Each row has a name. Each piece below is followed by the name of the row it came from, unless a question asks for something else. Each question is about the rows just above it. Places in a row count from 1.

C: 134  199  116  173  216  203  53  80  100  108  187  203  194  39  27  74  86  36  201  136  36  146  99  131  132
P: 68  32  68  141  66  129  203  219  170  208  145  172  144  57  43  192  227  185  218  45  103  161  179  126  122
Y: 224  159  201  231  82  136  195  152  103  99  140  112  89  55  222  110  77  61  38  229  144  189  46  61  229
H: 53  30  78  161  43  85  160  83  84  224  165  140  48  52  230  214  25  159  230  74  127  138  99  66  55
D: 67  123  216  85  186  127  59  215  159  223  168  75  115  202  180  55  42  199  58  217  130  201  212  190  128
W: 67  123  216  85  209  127  59  118  159  223  168  75  115  202  180  55  42  222  58  217  130  201  212  190  128
asked: 134  199  116  173  216  203  53  80  100  108  187  203  194  39  27  74  86  36  201  136  36  146  99  131  132 : C
Where in the named rows is 160? : H, 7
Where in the named rows is 45? : P, 20
Row and place of 170 in the named rows: : P, 9
215 is at row and place : D, 8
231 is at row and place : Y, 4

M: 25  144  115  235  145  189  145  161  184  186  216  182  151  96  190  111
J: 113  44  231  128  52  122  182  121  69  216  32  41  42  167  184  90
V: 62  77  233  206  195  169  210  87  142  170  120  220  97  23  115  222
Z: 168  191  229  153  35  233  179  179  38  143  111  233  71  36  34  167
U: 163  162  81  196  131  149  205  52  163  211  132  43  51  42  145  144
L: 157  47  172  95  75  47  170  31  82  215  127  170  95  121  31  74
N: 110  50  215  103  87  131  167  97  47  43  62  175  157  210  29  127
B: 185  140  203  68  206  108  153  92  166  67  99  228  137  213  54  134
T: 115  155  94  156  190  144  46  79  48  110  187  175  167  206  223  183
K: 168  191  229  153  35  233  179  179  38  143  111  233  71  26  34  167
X: 145  201  50  82  46  153  78  75  216  104  228  173  21  208  144  107
A: 185  140  203  68  206  108  153  92  166  67  57  228  137  213  170  134
104 is at row and place : X, 10
23 is at row and place : V, 14
161 is at row and place : M, 8

E: 125  130  126  146  126  130  127  134  139  116  124  125
Q: 131  124  130  122  123  111  130  141  122  121  132  133
R: 128  130  126  124  131  118  126  118  117  122  123  132
G: 113  130  126  134  125  137  137  143  125  141  123  102
F: 18  7  81  113  28  106  118  141  194  168  164  110
S: 124  46  150  198  140  201  170  181  127  161  211  184
102 is at row and place : G, 12
81 is at row and place : F, 3

tege: 77  95  126  123  157
maniz: 133  114  158  71  16
Naveb: 133  114  137  71  76
gulin: 109  15  142  33  231
gulu: 247  164  137  130  108
Where in the named rows is 126? : tege, 3
15 is at row and place : gulin, 2
Where in the named rows is 158? : maniz, 3
Where in the named rows is 76? : Naveb, 5
Row and place of 109 in the named rows: : gulin, 1
Where in the named rows is 130? : gulu, 4

nuf: 105  114  74  154  109  99  104  101  82  167  128  110  94  131  98  138  134  57  114  161  132  129  135  75  151  90  147  107  92  66  130  142  153  154  144  167  148  112  108  138  145  144
veg: 60  103  131  189  145  105  168  97  132  136  126  139  81  108  122  109  94  141  129  140  120  141  150  84  111  106  80  140  84  123  130  39  70  151  119  82  75  104  113  131  114  117
lenuk: 143  100  78  86  203  110  85  104  122  162  189  89  108  142  121  125  147  114  66  153  151  98  159  145  161  62  160  145  96  50  71  178  168  130  164  168  189  124  81  122  155  148
The row with 60  103  131  189  145  105  168  97  132  136  126  139  81  108  122  109  94  141  129  140  120  141  150  84  111  106  80  140  84  123  130  39  70  151  119  82  75  104  113  131  114  117 is : veg
103 is at row and place : veg, 2
Row and place of 124 in the named rows: : lenuk, 38
Where in the named rows is 150? : veg, 23
Row and place of 62 in the named rows: : lenuk, 26
Row and place of 78 in the named rows: : lenuk, 3

tinem: 137  119  112  168  211  184
virik: 142  112  110  142  223  192
kigof: 138  118  128  168  213  186
Salev: 144  128  109  172  227  195
pide: 136  120  113  128  210  183
lamub: 141  192  128  170  218  189
Dev: 139  117  112  169  215  187
Nosi: 142  113  110  170  220  191
Bato: 143  111  110  171  225  193
tevo: 140  116  111  169  216  188
138 is at row and place : kigof, 1
Where in the named rows is 143? : Bato, 1
Row and place of 191 in the named rows: : Nosi, 6

Dovab: 137  101  127  97  51  167  151  126  142  147  149  122  149  107
som: 189  154  55  152  166  171  59  92  195  48  109  140  61  58
kitof: 70  164  225  96  194  17  187  103  96  160  39  186  52  94
dav: 117  89  132  66  177  191  153  103  189  188  58  70  94  77
Where in the named rows is 187? : kitof, 7
Where in the named rows is 140? : som, 12
Row and place of 52 in the named rows: : kitof, 13
Row and place of 225 in the named rows: : kitof, 3

Vuvu: 127  129  132  199  130  136  159  160  129  143  126  167  125  138  127  145  121  133  141  127  127  128  156  192  134  152  130  129  129  133  173  185  129  161  137  129  164  137  129  121  131  153  153  128  137  145  129  140  139  114  129  127  122  145  132
Zivu: 141  133  124  163  228  163  190  130  204  139  139  147  123  131  170  132  162  162  155  222  134  138  132  139  135  171  136  155  125  120  125  176  186  159  143  137  143  150  227  125  178  124  128  122  146  127  140  131  123  137  128  128  121  228  177
mis: 128  135  122  120  127  129  128  135  129  139  123  141  170  146  129  174  124  155  119  128  126  160  129  122  127  131  164  125  158  145  103  133  146  188  123  125  129  187  147  186  128  119  144  161  125  175  149  208  162  124  210  131  176  122  147
Which row holds 141  133  124  163  228  163  190  130  204  139  139  147  123  131  170  132  162  162  155  222  134  138  132  139  135  171  136  155  125  120  125  176  186  159  143  137  143  150  227  125  178  124  128  122  146  127  140  131  123  137  128  128  121  228  177? : Zivu
Where in the named rows is 144? : mis, 43

momep: 123  120  108  131  113  139  156  118
betu: 146  137  118  128  122  123  118  225
Der: 133  130  126  140  102  130  132  119
Nazo: 133  130  129  140  102  137  132  119
Gup: 138  126  133  135  109  163  150  75
kel: 113  136  186  112  129  119  130  84
Where in the named rows is 225? : betu, 8
Where in the named rows is 136? : kel, 2

zokim: 179  59  136  167  163
navo: 233  120  140  154  129
dit: 180  162  132  155  176
Where in the named rows is 163? : zokim, 5
Where in the named rows is 154? : navo, 4
Row and place of 180 in the named rows: : dit, 1
Row and place of 162 in the named rows: : dit, 2

feril: 163  90  145  111  177  117  212  144
tigo: 139  33  86  144  75  157  72  147
lar: 101  111  78  194  202  112  123  135
tukar: 90  107  59  143  61  184  147  86
Les: 144  90  60  35  121  107  148  124
135 is at row and place : lar, 8
101 is at row and place : lar, 1
Where in the named rows is 61? : tukar, 5
Row and place of 145 in the named rows: : feril, 3
Where in the named rows is 143? : tukar, 4
Where in the named rows is 121? : Les, 5

punu: 111  155  155  122  141  160  108  135  101  144  149  135  156  150  113  131  107  152  121  145
sab: 130  170  113  145  136  103  166  86  131  107  103  168  100  104  152  140  144  124  158  160
fetor: 135  124  121  131  132  140  123  121  133  136  134  125  135  140  142  129  126  131  127  127
Miga: 129  129  129  127  131  128  130  128  128  132  129  127  126  131  127  128  128  126  128  129
zasa: 117  132  135  122  114  116  115  145  139  140  118  116  122  134  127  111  129  135  132  124
gar: 105  134  122  29  165  158  101  67  93  136  183  91  102  116  148  96  186  115  124  139
Row and place of 170 in the named rows: : sab, 2
Row and place of 156 in the named rows: : punu, 13
114 is at row and place : zasa, 5

romo: 138  137  73  95
rina: 131  115  74  123
Bip: 163  157  118  220
Kavab: 189  201  124  157
Row and place of 73 in the named rows: : romo, 3
Where in the named rows is 138? : romo, 1
Row and place of 123 in the named rows: : rina, 4
Where in the named rows is 115? : rina, 2
Row and place of 189 in the named rows: : Kavab, 1
Where in the named rows is 137? : romo, 2

kof: 122  151  121  33  90  169  205  123  99  131  60  41  180  73  194
dosiz: 102  132  128  179  85  198  99  197  98  140  228  170  105  79  79
kigi: 123  59  73  40  127  110  195  71  159  120  71  93  179  95  223
bis: 128  135  103  33  96  159  204  72  104  141  60  150  182  76  206
Row and place of 40 in the named rows: : kigi, 4
Where in the named rows is 140? : dosiz, 10
122 is at row and place : kof, 1

Kimod: 150  115  182  146  121  124  117  109  130
mefe: 116  136  151  131  127  110  156  114  106
gir: 128  135  125  136  137  120  140  128  134
fub: 95  138  172  176  115  111  157  149  127
zepan: 128  129  160  134  128  114  158  96  113
lav: 126  131  139  124  130  145  137  128  220
Feka: 124  140  124  131  140  118  136  130  136
guso: 122  139  160  185  138  121  139  129  173
vugep: 150  125  182  146  121  124  158  53  128
sil: 126  124  139  141  130  145  137  128  146
buve: 112  140  145  130  129  108  158  121  136
Row and place of 173 in the named rows: : guso, 9
asked: 112  140  145  130  129  108  158  121  136 : buve
149 is at row and place : fub, 8
Where in the named rows is 220? : lav, 9
Where in the named rows is 135? : gir, 2
asked: 122  139  160  185  138  121  139  129  173 : guso
151 is at row and place : mefe, 3

vofit: 128  128  129  128  128  128  131  122  127  128  130  128  127  129  120
lumik: 128  132  131  124  129  140  125  159  122  128  127  128  125  129  209
Ravok: 126  128  128  126  125  126  129  129  127  128  128  128  127  128  129
Gef: 131  127  152  129  128  225  136  126  131  128  107  128  129  129  128
Fizel: 122  129  129  96  129  135  227  126  123  128  127  140  125  131  124
Lod: 119  127  127  128  128  126  130  128  121  129  129  128  123  133  132
deza: 122  129  129  96  129  135  227  126  123  128  126  140  125  131  124
asked: 126  128  128  126  125  126  129  129  127  128  128  128  127  128  129 : Ravok
Where in the named rows is 119? : Lod, 1

Podi: 105  119  138  148  62  121  122
Duzuv: 76  151  186  61  27  69  172
Govam: 76  157  179  61  36  69  147
Kifik: 164  151  186  93  89  162  150
rakuz: 105  167  90  179  150  214  103
kilon: 76  157  179  61  36  100  76
93 is at row and place : Kifik, 4
Where in the named rows is 121? : Podi, 6
167 is at row and place : rakuz, 2
62 is at row and place : Podi, 5

tavad: 101  162  177  183
Vetev: 101  162  177  99
malot: 116  117  228  110
Refin: 114  109  162  99
228 is at row and place : malot, 3
Row and place of 109 in the named rows: : Refin, 2

Nuz: 201  119  141  135  183  199  68  166  88
Nura: 165  141  79  129  128  198  35  67  134
bedok: 214  125  153  147  195  126  141  165  158
79 is at row and place : Nura, 3
Where in the named rows is 199? : Nuz, 6
Where in the named rows is 129? : Nura, 4
Row and place of 67 in the named rows: : Nura, 8
126 is at row and place : bedok, 6
68 is at row and place : Nuz, 7
Where in the named rows is 198? : Nura, 6

gura: 123  136  120  149  170  148  117  78  115  193  133  99  144  96  107  150  120  100  191  127  160  135  156  203  97  124  154  176  131  126  154  118  71  141  174  150  158  139  128  128  101  112  165
siz: 142  138  128  134  156  114  215  39  108  214  134  101  160  103  72  155  73  116  179  130  147  116  160  204  144  130  163  126  146  90  133  143  69  155  159  144  141  133  132  112  91  86  139
fis: 123  136  120  149  170  148  117  78  115  193  125  99  144  96  107  150  126  100  191  127  160  135  156  203  97  124  154  176  131  126  154  118  71  141  174  150  158  139  125  128  101  112  165
Row and place of 215 in the named rows: : siz, 7
asked: 123  136  120  149  170  148  117  78  115  193  125  99  144  96  107  150  126  100  191  127  160  135  156  203  97  124  154  176  131  126  154  118  71  141  174  150  158  139  125  128  101  112  165 : fis
Where in the named rows is 214? : siz, 10
Where in the named rows is 73? : siz, 17
asked: 123  136  120  149  170  148  117  78  115  193  133  99  144  96  107  150  120  100  191  127  160  135  156  203  97  124  154  176  131  126  154  118  71  141  174  150  158  139  128  128  101  112  165 : gura

